Below are the code and all the weights of a small trained network. Each question names an input and a class and asks about switching units off, where a switched-off unit gives its printed mean instead of its output.

import numpy as np


def w(rows, s, z=0):
    codes = np.array(rows[::2]) - 128.0
    scale = np.full(codes.shape[1], s)
    scale[-1] = z or s
    return codes * scale


def norm(h):
    return h / np.sqrt((h * h).mean(-1, keepdims=True) + 1e-5)


def f(y):
    return np.maximum(y, 0)


def log_softmax(a):
    a = a - a.max(-1, keepdims=True)
    return a - np.log(np.exp(a).sum(-1, keepdims=True))


def net(x, mask):
    res = np.array(x, float).reshape(1, 3) / 4 @ E
    u = 0
    for l in range(4):
        y = f(norm(res) @ A[l][:, :-1].T + A[l][:, -1])
        res = res + np.where(mask[u : u + 4], y, B[l][:, -1]) @ B[l][:, :-1]
        u += 4
    return log_softmax(norm(res)[-1] @ U[:, :-1].T + U[:, -1])


A, B = {}, {}
E = w([
[248,141,171,210,2],'x0',
[165,181,20,172,219],'x1',
[128,187,59,28,73],'x2',
],0.0043)
A[0] = w([
[17,37,114,110,84,163],'L0N1',
[29,255,120,6,69,107],'L0N2',
[180,140,113,96,195,80],'L0N3',
[85,38,195,197,223,254],'L0N4',
],0.006,0.0017)
B[0] = w([
[123,74,254,89,78,202],'L0N1',
[19,222,79,151,155,235],'L0N2',
[217,73,114,184,157,158],'L0N3',
[34,146,30,149,77,254],'L0N4',
],0.0095,0.0051)
A[1] = w([
[95,58,195,2,94,78],'L1N1',
[129,32,111,112,162,170],'L1N2',
[28,134,216,166,113,58],'L1N3',
[90,135,162,82,165,11],'L1N4',
],0.0074,0.0013)
B[1] = w([
[224,251,188,104,254,205],'L1N1',
[147,155,140,155,125,147],'L1N2',
[168,120,84,165,201,255],'L1N3',
[148,29,158,173,210,161],'L1N4',
],0.0085,0.0047)
A[2] = w([
[132,196,78,35,148,137],'L2N1',
[160,84,2,116,164,3],'L2N2',
[93,95,143,55,209,138],'L2N3',
[186,168,116,173,118,42],'L2N4',
],0.0096,0.0023)
B[2] = w([
[82,117,83,203,162,253],'L2N1',
[183,194,162,112,174,243],'L2N2',
[238,71,111,106,2,251],'L2N3',
[92,88,198,61,68,220],'L2N4',
],0.0088,0.004)
A[3] = w([
[161,151,199,172,151,229],'L3N1',
[190,44,25,107,255,5],'L3N2',
[103,75,84,91,161,152],'L3N3',
[134,15,132,163,209,170],'L3N4',
],0.0098,0.0018)
B[3] = w([
[87,120,102,51,224,253],'L3N1',
[159,34,240,58,94,255],'L3N2',
[125,149,131,141,1,192],'L3N3',
[111,246,70,197,111,204],'L3N4',
],0.0084,0.0043)
U = w([
[63,118,18,194,119,251],'0',
[200,105,167,81,249,54],'1',
[145,10,168,78,33,36],'2',
],0.014,0.0022)

Each question gives the input, the list of numbers given to net, and the class t.
The units are the neurons (one row each of A and B). Each row of codes is followed by its name. A weight is (code - 128) times the scale printed after its matrix; where a second scale follows, it is the last column's (A, B and U).
mask holds one flag per neuron, layer by layer. A switched-off neuron (its flag False) gives its mean, the last column of its row in B, instead of its output. The means were averaged over made-up inputs and are rounded, as every weight is.
A unit's drop is (log p(t) with every unit on - log p(t) with that unit switched off) / (log p(t) with every unit on - log p(t) with every unit switched off).
The circuit of an input: a set's keep is (log p(t) with only the set's units on - log p(t) with every unit switched off) / (log p(t) with every unit on - log p(t) with every unit switched off). Starting from the 12 units with the biggest drops (on a tie, the unit counted first), units are removed one at a time, each time the one whose removal leaves the highest keep (on an exact tie, the one counted first), for as long as the keep stays at least 0.8.
units of the circuit, in order: the units of the circuit, biggest drop first
unit that matters most: the unit with the biggest drop
k most important neurons: the k neurons with the biggest drops, biggest first
k most important neurons of layer l: the k neurons of layer l with the biggest drops, biggest first
drop when u is switched off: that unit's drop, to one decimal
input [0,-4,5], class 0: unit that matters most : L0N2
input [5,2,-2], class 2: 2 most important neurons : L2N4, L1N3
input [5,6,-4], class 1: 2 most important neurons : L0N1, L0N2
input [-8,-4,3], class 2: 2 most important neurons : L2N3, L0N2
input [0,-4,-4], class 0: 2 most important neurons : L0N4, L2N2
input [7,5,2], class 2: 2 most important neurons : L2N4, L1N3
input [-8,-4,-3], class 2: 2 most important neurons : L0N4, L2N3
input [-6,5,-2], class 2: 3 most important neurons : L3N2, L0N2, L1N1
input [6,4,-1], class 2: 4 most important neurons : L2N4, L1N3, L1N1, L2N2
input [5,5,1], class 1: 2 most important neurons of layer 0 : L0N1, L0N4
input [-7,-3,2], class 2: 2 most important neurons : L2N3, L3N2
input [6,-6,-4], class 1: 3 most important neurons : L0N2, L2N3, L3N1
input [-5,-4,-8], class 0: 2 most important neurons : L0N4, L3N4
input [-3,-6,-4], class 1: units of the circuit, in order : L1N1
input [7,5,-3], class 2: 3 most important neurons : L2N4, L1N3, L1N1
input [-1,-6,-6], class 0: 2 most important neurons of layer 3 : L3N4, L3N2
input [7,8,4], class 1: 3 most important neurons : L0N4, L0N1, L0N2
input [-5,-4,-7], class 0: 2 most important neurons : L0N4, L3N4
input [-2,-6,6], class 0: 3 most important neurons : L0N2, L3N2, L2N1
input [-1,0,-8], class 0: unit that matters most : L0N4
input [4,6,4], class 1: 3 most important neurons of layer 0 : L0N4, L0N2, L0N1
input [-5,3,4], class 2: 2 most important neurons of layer 0 : L0N4, L0N3
input [8,-8,-1], class 1: drop when L3N1 is switched off : 0.2
input [1,-6,-7], class 0: drop when L0N4 is switched off : 1.4
input [5,-6,-8], class 0: drop when L3N2 is switched off : 0.0
input [-1,8,4], class 1: drop when L2N2 is switched off : 0.6
input [7,2,5], class 2: units of the circuit, in order : L2N4
